Here is a tiny trained network, its code and every weight. The questions are about switching its units off for an input and a class, where a switched-off unit gives its printed mean instead of its output.

import numpy as np


def w(rows, s, z=0):
    codes = np.array(rows[::2]) - 128.0
    scale = np.full(codes.shape[1], s)
    scale[-1] = z or s
    return codes * scale


def norm(h):
    return h / np.sqrt((h * h).mean(-1, keepdims=True) + 1e-5)


def f(y):
    return y / 2 * (1 + np.tanh(0.7978845608 * (y + 0.044715 * y**3)))


def log_softmax(a):
    a = a - a.max(-1, keepdims=True)
    return a - np.log(np.exp(a).sum(-1, keepdims=True))


def net(x, mask):
    res = np.array(x, float).reshape(1, 7) / 4 @ E
    u = 0
    for l in range(2):
        y = f(norm(res) @ A[l][:, :-1].T + A[l][:, -1])
        res = res + np.where(mask[u : u + 9], y, B[l][:, -1]) @ B[l][:, :-1]
        u += 9
    return log_softmax(norm(res)[-1] @ U[:, :-1].T + U[:, -1])


A, B = {}, {}
E = w([
[248,129,129,141,185,179,160],'x0',
[102,127,91,165,117,200,98],'x1',
[75,125,153,43,178,185,160],'x2',
[130,131,129,126,131,127,119],'x3',
[128,130,127,129,125,128,132],'x4',
[129,128,127,127,125,129,129],'x5',
[129,127,128,127,127,129,128],'x6',
],0.012)
A[0] = w([
[95,113,69,192,148,229,84,52],'0.n0',
[130,133,81,116,129,200,39,61],'0.n1',
[63,194,37,209,167,241,106,2],'0.n2',
[187,132,202,128,212,231,152,70],'0.n3',
[148,194,62,254,93,100,157,25],'0.n4',
[59,114,78,192,156,214,105,51],'0.n5',
[100,130,214,68,164,223,161,57],'0.n6',
[183,157,194,43,122,61,154,4],'0.n7',
[93,160,155,16,124,231,134,52],'0.n8',
],0.008,0.0057)
B[0] = w([
[196,114,242,70,53,114,156,185],'0.n0',
[129,138,198,117,100,118,174,149],'0.n1',
[152,45,243,57,44,173,117,188],'0.n2',
[122,159,64,99,104,131,127,253],'0.n3',
[120,92,127,184,172,125,81,184],'0.n4',
[171,83,171,77,15,118,146,180],'0.n5',
[106,66,132,254,177,104,122,223],'0.n6',
[132,137,225,114,78,81,194,176],'0.n7',
[48,59,109,234,236,113,132,222],'0.n8',
],0.0088,0.0051)
A[1] = w([
[52,82,166,129,90,86,124,146],'1.n0',
[194,120,154,192,83,65,54,150],'1.n1',
[140,122,153,94,142,49,170,31],'1.n2',
[144,156,203,89,152,36,173,3],'1.n3',
[131,179,114,5,112,143,136,163],'1.n4',
[216,109,91,129,151,205,151,121],'1.n5',
[39,136,62,81,67,150,44,110],'1.n6',
[143,126,95,166,109,129,76,48],'1.n7',
[104,119,175,54,172,149,162,165],'1.n8',
],0.011,0.005)
B[1] = w([
[209,197,98,122,154,119,152,255],'1.n0',
[35,51,128,156,202,213,149,242],'1.n1',
[143,137,153,83,60,251,99,164],'1.n2',
[161,92,180,89,25,194,78,188],'1.n3',
[44,61,58,170,177,137,154,159],'1.n4',
[73,245,112,37,78,2,108,200],'1.n5',
[221,188,116,62,145,97,149,194],'1.n6',
[94,102,165,73,160,138,211,141],'1.n7',
[146,73,102,244,114,149,71,201],'1.n8',
],0.0095,0.0078)
U = w([
[64,67,104,218,220,134,148,251],'0',
[159,94,204,116,50,159,134,82],'1',
[142,252,57,102,160,60,153,11],'2',
],0.019,0.0019)

Each question gives the input, the list of numbers given to net, and the class t.
The units are the neurons (one row each of A and B). Each row of codes is followed by its name. A weight is (code - 128) times the scale printed after its matrix; where a second scale follows, it is the last column's (A, B and U).
mask holds one flag per neuron, layer by layer. A switched-off neuron (its flag False) gives its mean, the last column of its row in B, instead of its output. The means were averaged over made-up inputs and are rounded, as every weight is.
A unit's drop is (log p(t) with every unit on - log p(t) with that unit switched off) / (log p(t) with every unit on - log p(t) with every unit switched off).
The circuit of an input: a set's keep is (log p(t) with only the set's units on - log p(t) with every unit switched off) / (log p(t) with every unit on - log p(t) with every unit switched off). Starting from the 12 units with the biggest drops (on a tie, the unit counted first), units are removed one at a time, each time the one whose removal leaves the highest keep (on an exact tie, the one counted first), for as long as the keep stays at least 0.8.
units of the circuit, in order: the units of the circuit, biggest drop first
top k neurons: the k neurons with the biggest drops, biggest first
top k neurons in layer l: the k neurons of layer l with the biggest drops, biggest first
drop of u: that unit's drop, to one decimal
input [7,-6,-6,0,-8,-1,-5], class 2: units of the circuit, in order	1.n5
input [3,0,-2,-3,4,0,7], class 2: top 2 neurons	1.n5; 0.n6
input [-7,-1,6,2,8,1,-7], class 2: top 2 neurons in layer 1	1.n6; 1.n1
input [-4,6,-5,0,-5,5,1], class 1: top 2 neurons	0.n8; 0.n2
input [-6,6,4,-6,-7,-3,-1], class 1: top 4 neurons in layer 0	0.n2; 0.n5; 0.n3; 0.n0
input [3,7,-5,-6,6,7,-4], class 1: top 2 neurons	0.n2; 0.n0
input [4,-7,-7,-6,-4,-7,7], class 0: top 2 neurons	1.n1; 0.n0
input [1,6,5,5,8,6,-7], class 1: top 4 neurons	0.n2; 0.n5; 0.n0; 1.n1
input [-5,-5,5,-8,8,6,8], class 0: top 2 neurons in layer 0	0.n8; 0.n0
input [7,3,-5,-3,0,-6,-3], class 2: top 2 neurons	1.n5; 0.n6
input [6,-2,-4,3,4,1,3], class 2: drop of 1.n5	1.9
input [-4,-4,5,-7,6,8,-4], class 0: drop of 1.n5	0.1
input [5,7,4,5,8,3,-8], class 1: drop of 0.n2	0.4
input [5,-1,-6,6,4,2,-5], class 0: units of the circuit, in order	1.n1
